Below are the code and all the weights of a small trained network. Each question names an input and a target symbol and asks about switching units off, where a switched-off unit gives its printed mean instead of its output.

import numpy as np


def w(rows, s, z=0):
    codes = np.array(rows[::2]) - 128.0
    scale = np.full(codes.shape[1], s)
    scale[-1] = z or s
    return codes * scale


def f(y):
    return y / 2 * (1 + np.tanh(0.7978845608 * (y + 0.044715 * y**3)))


def softmax(a):
    e = np.exp(a - a.max(-1, keepdims=True))
    return e / e.sum(-1, keepdims=True)


def log_softmax(a):
    a = a - a.max(-1, keepdims=True)
    return a - np.log(np.exp(a).sum(-1, keepdims=True))


def net(x, mask):
    ids = ['γδεζηθλμξπστφψω'.index(c) for c in x.split()]
    T = len(ids)
    res = E[ids] + P[:T]
    u = 0
    for l in range(2):
        q, k, v = (res @ M[l].T for M in (Q, K, V))
        z = softmax(np.where(np.tri(T) > 0, q @ k.T / 2**0.5, -1e9)) @ v
        res = res + np.where(mask[u], z, O[l][:, -1]) @ O[l][:, :-1]
        u += 1
        y = f(res @ A[l][:, :-1].T + A[l][:, -1])
        res = res + np.where(mask[u : u + 16], y, B[l][:, -1]) @ B[l][:, :-1]
        u += 16
    return log_softmax(res[-1] @ U[:, :-1].T + U[:, -1])


Q, K, V, O, A, B = {}, {}, {}, {}, {}, {}
E = w([
[171,133,119],'γ',
[84,43,131],'δ',
[25,133,142],'ε',
[45,144,146],'ζ',
[83,175,170],'η',
[108,245,23],'θ',
[188,167,139],'λ',
[178,122,118],'μ',
[84,149,4],'ξ',
[177,129,119],'π',
[181,102,101],'σ',
[47,168,153],'τ',
[155,110,116],'φ',
[127,106,200],'ψ',
[160,89,72],'ω',
],0.02)
P = w([
[173,131,49],'0',
[140,12,157],'1',
[172,130,38],'2',
[132,7,155],'3',
[167,137,34],'4',
[127,6,152],'5',
[164,155,36],'6',
[120,7,150],'7',
[163,164,36],'8',
[118,3,151],'9',
[155,165,43],'10',
[115,9,149],'11',
[167,191,59],'12',
[115,9,147],'13',
],0.0048)
Q[0] = w([
[175,148,4],'0.h1',
[103,176,41],'0.h1',
],0.013)
K[0] = w([
[109,171,57],'0.h1',
[2,223,55],'0.h1',
],0.0082)
V[0] = w([
[197,183,255],'0.h1',
[153,196,157],'0.h1',
],0.004)
O[0] = w([
[68,2,160,2],'0.h1',
[131,183,64,125],'0.h1',
],0.0033,0.0021)
A[0] = w([
[207,121,94,147],'0.n1',
[86,148,134,208],'0.n2',
[91,100,87,116],'0.n3',
[61,153,180,106],'0.n4',
[147,113,119,77],'0.n5',
[125,184,125,41],'0.n6',
[47,140,107,87],'0.n7',
[131,87,203,120],'0.n8',
[121,79,219,99],'0.n9',
[98,155,172,119],'0.n10',
[140,187,127,46],'0.n11',
[139,180,121,2],'0.n12',
[107,115,110,174],'0.n13',
[10,137,180,59],'0.n14',
[107,100,132,64],'0.n15',
[130,90,122,92],'0.n16',
],0.013,0.0047)
B[0] = w([
[205,64,196,253],'0.n1',
[164,136,98,208],'0.n2',
[121,205,133,162],'0.n3',
[219,98,110,203],'0.n4',
[122,115,162,119],'0.n5',
[134,79,85,142],'0.n6',
[174,147,160,205],'0.n7',
[28,156,174,160],'0.n8',
[22,220,145,169],'0.n9',
[164,134,146,156],'0.n10',
[113,43,62,144],'0.n11',
[99,1,66,130],'0.n12',
[144,188,91,169],'0.n13',
[206,32,132,255],'0.n14',
[106,72,136,117],'0.n15',
[111,88,130,128],'0.n16',
],0.0073,0.0049)
Q[1] = w([
[95,101,255],'1.h1',
[180,188,74],'1.h1',
],0.013)
K[1] = w([
[222,98,224],'1.h1',
[2,188,115],'1.h1',
],0.011)
V[1] = w([
[117,254,145],'1.h1',
[18,165,15],'1.h1',
],0.0094)
O[1] = w([
[202,226,58,3],'1.h1',
[139,145,1,49],'1.h1',
],0.0075,0.0026)
A[1] = w([
[128,105,128,99],'1.n1',
[35,136,145,36],'1.n2',
[187,126,176,180],'1.n3',
[5,193,98,114],'1.n4',
[196,142,66,116],'1.n5',
[192,197,178,99],'1.n6',
[133,113,137,167],'1.n7',
[157,59,219,113],'1.n8',
[98,37,170,127],'1.n9',
[140,145,165,247],'1.n10',
[136,165,216,155],'1.n11',
[178,149,80,163],'1.n12',
[77,234,190,108],'1.n13',
[175,77,144,70],'1.n14',
[96,141,82,109],'1.n15',
[48,190,162,133],'1.n16',
],0.012,0.013)
B[1] = w([
[154,149,124,126],'1.n1',
[200,118,180,138],'1.n2',
[49,142,113,210],'1.n3',
[190,97,182,151],'1.n4',
[105,139,141,208],'1.n5',
[149,252,151,147],'1.n6',
[107,101,134,157],'1.n7',
[165,146,67,252],'1.n8',
[116,143,85,212],'1.n9',
[116,66,193,212],'1.n10',
[167,135,154,214],'1.n11',
[95,118,149,200],'1.n12',
[76,162,89,144],'1.n13',
[162,183,72,150],'1.n14',
[150,133,175,154],'1.n15',
[122,143,79,144],'1.n16',
],0.012,0.021)
U = w([
[158,57,172,99],'γ',
[176,116,135,159],'δ',
[2,35,142,224],'ε',
[99,207,43,113],'ζ',
[146,90,126,150],'η',
[152,106,151,149],'θ',
[22,147,162,232],'λ',
[212,124,52,14],'μ',
[33,102,24,175],'ξ',
[121,100,216,82],'π',
[190,172,160,2],'σ',
[214,137,118,84],'τ',
[193,180,99,26],'φ',
[169,103,126,168],'ψ',
[166,87,82,113],'ω',
],0.012,0.0048)

Each question gives the input, a string of symbols that net reads in full, and the target symbol t.
The units are the heads (2 rows each of Q, K, V and O) and the neurons (one row each of A and B). Each row of codes is followed by its name. A weight is (code - 128) times the scale printed after its matrix; where a second scale follows, it is the last column's (O, A, B and U).
mask holds one flag per unit, layer by layer, with each layer's heads first. A switched-off unit (its flag False) gives its mean, the last column of its rows in O or B, instead of its output. The means were averaged over made-up inputs and are rounded, as every weight is.
A unit's drop is (log p(t) with every unit on - log p(t) with that unit switched off) / (log p(t) with every unit on - log p(t) with every unit switched off).
The circuit of an input: a set's keep is (log p(t) with only the set's units on - log p(t) with every unit switched off) / (log p(t) with every unit on - log p(t) with every unit switched off). Starting from the 12 units with the biggest drops (on a tie, the unit counted first), units are removed one at a time, each time the one whose removal leaves the highest keep (on an exact tie, the one counted first), for as long as the keep stays at least 0.8.
circuit, biggest first: the units of the circuit, biggest drop first
unit that matters most: the unit with the biggest drop
k most important neurons: the k neurons with the biggest drops, biggest first
top k neurons in layer l: the k neurons of layer l with the biggest drops, biggest first
input μ ξ ε θ μ ξ ψ, target λ: circuit, biggest first -> [1.n13; 0.n14; 0.n9]
input θ σ η σ η ω, target ξ: circuit, biggest first -> [1.n11; 1.h1; 1.n12]
input σ γ λ φ δ τ λ λ π δ τ, target ε: circuit, biggest first -> [1.n8; 1.n6]
input ω μ ξ μ θ ω ζ, target ξ: top 3 neurons in layer 0 -> [0.n14; 0.n12; 0.n11]
input ε ψ λ ξ π σ μ η γ ω θ π τ, target ξ: unit that matters most -> 0.n14
input δ ξ φ τ λ π μ η η π τ η τ, target ζ: top 4 neurons in layer 0 -> [0.n4; 0.n3; 0.n2; 0.n14]
input λ μ μ σ λ π δ τ μ γ π, target ε: 2 most important neurons -> [1.n8; 0.n14]
input ω ξ ε, target ζ: 2 most important neurons -> [1.n10; 0.n3]
input δ ψ ζ μ μ, target λ: 3 most important neurons -> [1.n8; 0.n9; 0.n8]
input μ ω η τ π δ π σ σ, target ε: 2 most important neurons -> [1.n8; 0.n9]
input μ ε η λ τ π λ ω δ γ ε ε ω, target ε: circuit, biggest first -> [1.n8; 1.n11]
input ζ θ λ ξ τ θ π σ λ θ π, target ξ: top 3 neurons in layer 1 -> [1.n11; 1.n12; 1.n10]
input μ η η φ, target ε: 2 most important neurons -> [0.n14; 1.n10]
input ξ τ φ, target ζ: 2 most important neurons -> [1.n10; 0.n14]
input θ θ γ π φ τ η θ ζ φ φ, target ξ: 2 most important neurons -> [1.n10; 1.n11]
input ζ η μ θ δ λ, target σ: circuit, biggest first -> [1.n6; 1.h1; 1.n8]
input ω η ξ λ τ η ξ η π, target ζ: circuit, biggest first -> [1.h1; 0.n14]
input δ ξ η, target ζ: circuit, biggest first -> [1.h1; 0.n1]
input π ζ θ θ θ, target ξ: 2 most important neurons -> [0.n12; 0.n11]
input τ ψ η δ μ ψ π δ σ, target ε: circuit, biggest first -> [1.n8; 1.n11]
input λ ξ μ τ η, target ζ: 4 most important neurons -> [0.n1; 1.n10; 0.n14; 0.n4]
input ζ ω θ ε η, target ξ: 3 most important neurons -> [1.n10; 1.n11; 0.n14]
input τ μ γ μ γ θ ε ξ η η θ φ σ, target ξ: 2 most important neurons -> [1.n11; 1.n12]
input η ζ λ η φ γ θ ε λ, target ξ: unit that matters most -> 1.h1
